Below are the code and all the weights of a small trained network. Each question names an input and a class and asks about switching units off, where a switched-off unit gives its printed mean instead of its output.

import numpy as np


def w(rows, s, z=0):
    codes = np.array(rows[::2]) - 128.0
    scale = np.full(codes.shape[1], s)
    scale[-1] = z or s
    return codes * scale


def f(y):
    return y / 2 * (1 + np.tanh(0.7978845608 * (y + 0.044715 * y**3)))


def log_softmax(a):
    a = a - a.max(-1, keepdims=True)
    return a - np.log(np.exp(a).sum(-1, keepdims=True))


def net(x, mask):
    res = np.array(x, float).reshape(1, 7) / 4 @ E
    y = f(res @ A[0][:, :-1].T + A[0][:, -1])
    res = res + np.where(mask, y, B[0][:, -1]) @ B[0][:, :-1]
    return log_softmax(res[-1] @ U[:, :-1].T + U[:, -1])


A, B = {}, {}
E = w([
[128,121,141,24,23,178,110,29,93,184,97],'x0',
[254,241,90,122,101,85,129,93,243,111,116],'x1',
[128,134,127,128,124,125,129,132,119,126,122],'x2',
[124,130,126,124,127,144,124,131,138,126,138],'x3',
[121,128,130,129,132,129,123,130,133,132,127],'x4',
[102,113,13,181,126,191,243,109,144,185,50],'x5',
[129,129,128,133,115,131,129,126,127,122,131],'x6',
],0.0088)
A[0] = w([
[100,87,209,98,105,122,69,135,84,115,169,232],'neuron 0',
[152,128,138,38,54,153,105,55,92,178,114,199],'neuron 1',
[128,112,125,16,33,171,127,45,102,184,100,192],'neuron 2',
[106,120,41,169,126,162,255,108,146,171,67,208],'neuron 3',
[148,165,73,174,134,122,170,120,171,127,95,141],'neuron 4',
[233,235,93,107,104,97,128,86,229,120,113,214],'neuron 5',
[210,201,108,136,121,95,121,119,193,114,134,195],'neuron 6',
[94,110,46,154,123,177,241,104,118,181,69,194],'neuron 7',
[75,95,150,170,156,137,120,186,96,120,138,252],'neuron 8',
[134,159,129,204,179,102,117,199,152,83,163,254],'neuron 9',
[120,127,57,181,160,135,206,141,140,134,101,163],'neuron 10',
],0.007,0.0053)
B[0] = w([
[87,129,147,56,190,128,132,133,59,116,137,218],'neuron 0',
[74,190,167,80,125,157,54,47,128,106,80,227],'neuron 1',
[84,180,140,110,79,172,67,22,110,178,108,240],'neuron 2',
[161,101,44,244,82,240,128,137,135,175,55,225],'neuron 3',
[193,136,80,163,123,158,163,146,159,115,96,170],'neuron 4',
[201,224,146,145,72,85,96,100,255,65,115,254],'neuron 5',
[189,196,135,142,97,91,170,136,214,100,159,212],'neuron 6',
[103,104,84,213,80,217,119,122,131,216,110,221],'neuron 7',
[80,49,123,127,181,122,124,200,57,136,151,199],'neuron 8',
[147,92,114,137,148,61,218,232,131,101,208,208],'neuron 9',
[154,102,87,208,126,202,159,173,135,137,53,182],'neuron 10',
],0.007,0.013)
U = w([
[83,48,154,88,219,49,156,184,68,85,215,253],'0',
[182,164,178,117,123,23,174,176,180,81,240,189],'1',
[64,145,198,2,173,153,80,90,35,122,121,187],'2',
[131,195,233,69,96,75,60,58,180,59,117,95],'3',
[100,28,98,188,160,158,175,210,87,157,108,157],'4',
[196,143,74,183,113,137,214,164,178,104,98,47],'5',
[41,97,113,157,71,178,114,62,73,205,118,93],'6',
[168,171,92,154,66,154,73,62,174,145,77,2],'7',
],0.0049,0.0021)

Each question gives the input, the list of numbers given to net, and the class t.
The units are the neurons (one row each of A and B). Each row of codes is followed by its name. A weight is (code - 128) times the scale printed after its matrix; where a second scale follows, it is the last column's (A, B and U).
mask holds one flag per neuron, in row order. A switched-off neuron (its flag False) gives its mean, the last column of its row in B, instead of its output. The means were averaged over made-up inputs and are rounded, as every weight is.
A unit's drop is (log p(t) with every unit on - log p(t) with that unit switched off) / (log p(t) with every unit on - log p(t) with every unit switched off).
The circuit of an input: a set's keep is (log p(t) with only the set's units on - log p(t) with every unit switched off) / (log p(t) with every unit on - log p(t) with every unit switched off). Starting from all 11 units, units are removed one at a time, each time the one whose removal leaves the highest keep (on an exact tie, the one counted first), for as long as the keep stays at least 0.8.
units of the circuit, in order: the units of the circuit, biggest drop first
top k neurons: the k neurons with the biggest drops, biggest first
drop of u: that unit's drop, to one decimal
input [0,7,7,5,8,-5,5], class 1: top neuron : (neuron 2)
input [-1,5,-7,-2,0,-8,2], class 1: units of the circuit, in order : (neuron 2; neuron 9)
input [-2,0,-4,-7,-3,5,2], class 4: units of the circuit, in order : (neuron 5; neuron 2)
input [4,-6,-1,6,-1,0,5], class 2: units of the circuit, in order : (neuron 3; neuron 0; neuron 10)
input [3,0,2,8,8,3,-8], class 6: units of the circuit, in order : (neuron 5; neuron 6)
input [6,0,5,0,-2,-2,4], class 2: units of the circuit, in order : (neuron 5; neuron 6; neuron 3)
input [-2,2,8,4,6,0,0], class 1: units of the circuit, in order : (neuron 3; neuron 7; neuron 2)
input [-1,0,7,-4,-7,7,-1], class 4: units of the circuit, in order : (neuron 5; neuron 2)
input [1,-8,6,-5,-8,-2,2], class 2: top 2 neurons : (neuron 9; neuron 0)
input [-7,-2,-6,-3,3,0,-2], class 0: top 2 neurons : (neuron 3; neuron 7)
input [0,-6,0,-2,-4,-2,-4], class 0: top 2 neurons : (neuron 2; neuron 1)
input [-2,-7,8,6,7,-8,3], class 0: drop of neuron 3 : 0.0
input [-8,0,3,-5,6,0,4], class 0: drop of neuron 5 : 0.3
input [-1,-2,-4,4,-1,7,1], class 4: drop of neuron 5 : 0.2
input [1,-4,5,-8,-8,-8,-2], class 2: units of the circuit, in order : (neuron 0)
